Here is a tiny trained network, its code and every weight. The questions are about switching its units off for an input and a class, where a switched-off unit gives its printed mean instead of its output.

import numpy as np


def w(rows, s, z=0):
    codes = np.array(rows[::2]) - 128.0
    scale = np.full(codes.shape[1], s)
    scale[-1] = z or s
    return codes * scale


def norm(h):
    return h / np.sqrt((h * h).mean(-1, keepdims=True) + 1e-5)


def f(y):
    return y / 2 * (1 + np.tanh(0.7978845608 * (y + 0.044715 * y**3)))


def log_softmax(a):
    a = a - a.max(-1, keepdims=True)
    return a - np.log(np.exp(a).sum(-1, keepdims=True))


def net(x, mask):
    res = np.array(x, float).reshape(1, 6) / 4 @ E
    u = 0
    for l in range(4):
        y = f(norm(res) @ A[l][:, :-1].T + A[l][:, -1])
        res = res + np.where(mask[u : u + 5], y, B[l][:, -1]) @ B[l][:, :-1]
        u += 5
    return log_softmax(norm(res)[-1] @ U[:, :-1].T + U[:, -1])


A, B = {}, {}
E = w([
[120,126,234,138],'x0',
[141,142,149,203],'x1',
[163,29,54,130],'x2',
[156,173,86,83],'x3',
[146,105,121,2],'x4',
[215,182,131,123],'x5',
],0.0088)
A[0] = w([
[169,79,195,165,68],'0.n0',
[74,52,131,2,182],'0.n1',
[113,59,215,114,37],'0.n2',
[119,92,100,84,118],'0.n3',
[33,129,88,146,253],'0.n4',
],0.0082,0.0032)
B[0] = w([
[82,110,151,4,148],'0.n0',
[184,179,99,86,254],'0.n1',
[77,128,177,84,152],'0.n2',
[159,180,109,93,150],'0.n3',
[202,94,155,171,204],'0.n4',
],0.011,0.0047)
A[1] = w([
[176,142,139,96,52],'1.n0',
[189,147,108,43,38],'1.n1',
[49,193,97,154,73],'1.n2',
[153,93,254,64,252],'1.n3',
[124,188,97,28,209],'1.n4',
],0.0062,0.0026)
B[1] = w([
[137,142,114,103,137],'1.n0',
[110,187,120,96,183],'1.n1',
[150,131,159,184,114],'1.n2',
[2,202,99,53,252],'1.n3',
[197,197,91,139,236],'1.n4',
],0.0098,0.0043)
A[2] = w([
[237,159,64,134,186],'2.n0',
[141,59,117,149,140],'2.n1',
[228,163,251,25,253],'2.n2',
[71,132,129,206,161],'2.n3',
[108,161,36,168,120],'2.n4',
],0.013,0.0029)
B[2] = w([
[145,110,48,131,247],'2.n0',
[190,135,63,83,143],'2.n1',
[47,224,115,121,254],'2.n2',
[153,101,254,151,170],'2.n3',
[160,76,194,140,160],'2.n4',
],0.0089,0.0096)
A[3] = w([
[56,182,193,84,111],'3.n0',
[215,164,158,42,222],'3.n1',
[111,120,75,86,4],'3.n2',
[162,251,69,150,231],'3.n3',
[181,196,129,1,150],'3.n4',
],0.0071,0.0029)
B[3] = w([
[107,112,100,150,190],'3.n0',
[80,174,69,134,184],'3.n1',
[188,254,227,126,125],'3.n2',
[171,95,37,203,254],'3.n3',
[28,169,52,70,220],'3.n4',
],0.0094,0.0066)
U = w([
[202,172,112,41,65],'0',
[47,232,154,95,4],'1',
[181,70,115,157,195],'2',
[1,71,164,65,113],'3',
[81,206,73,90,253],'4',
[174,130,178,84,2],'5',
[151,132,201,191,253],'6',
[122,130,54,162,67],'7',
],0.0099,0.0033)

Each question gives the input, the list of numbers given to net, and the class t.
The units are the neurons (one row each of A and B). Each row of codes is followed by its name. A weight is (code - 128) times the scale printed after its matrix; where a second scale follows, it is the last column's (A, B and U).
mask holds one flag per neuron, layer by layer. A switched-off neuron (its flag False) gives its mean, the last column of its row in B, instead of its output. The means were averaged over made-up inputs and are rounded, as every weight is.
A unit's drop is (log p(t) with every unit on - log p(t) with that unit switched off) / (log p(t) with every unit on - log p(t) with every unit switched off).
The circuit of an input: a set's keep is (log p(t) with only the set's units on - log p(t) with every unit switched off) / (log p(t) with every unit on - log p(t) with every unit switched off). Starting from the 12 units with the biggest drops (on a tie, the unit counted first), units are removed one at a time, each time the one whose removal leaves the highest keep (on an exact tie, the one counted first), for as long as the keep stays at least 0.8.
circuit, biggest first: the units of the circuit, biggest drop first
top k neurons: the k neurons with the biggest drops, biggest first
k most important neurons of layer l: the k neurons of layer l with the biggest drops, biggest first
drop of u: that unit's drop, to one decimal
input [-3,2,-6,2,-3,6], class 7: circuit, biggest first => 3.n3, 2.n0, 1.n3
input [5,2,-4,0,-4,-4], class 6: circuit, biggest first => 3.n4, 2.n3
input [-1,-4,7,2,-5,0], class 2: circuit, biggest first => 2.n2, 2.n4
input [5,8,4,-6,1,2], class 3: top 2 neurons => 0.n0, 0.n1
input [-5,6,-1,0,-7,-1], class 6: most important neuron of layer 2 => 2.n3
input [-1,6,8,1,-4,-6], class 6: 2 most important neurons of layer 2 => 2.n3, 2.n0
input [5,-4,3,-5,-6,8], class 3: 2 most important neurons of layer 0 => 0.n0, 0.n1
input [8,3,4,-7,-6,7], class 3: 2 most important neurons of layer 1 => 1.n3, 1.n4
input [-6,7,-1,0,-3,0], class 6: 2 most important neurons of layer 2 => 2.n3, 2.n4
input [7,-7,4,-1,-8,-2], class 3: 2 most important neurons of layer 0 => 0.n0, 0.n2
input [-5,5,-1,-7,-2,-3], class 6: 2 most important neurons of layer 2 => 2.n3, 2.n0
input [-1,1,-6,7,-2,-4], class 6: drop of 0.n1 => 0.5
input [8,-1,1,-2,-8,3], class 3: drop of 3.n4 => -0.1
input [-8,2,-7,-7,-2,5], class 6: top neuron => 0.n1
input [-1,1,5,6,-5,0], class 2: 2 most important neurons of layer 2 => 2.n2, 2.n4
input [5,-2,3,-2,-7,1], class 3: drop of 0.n1 => -0.1
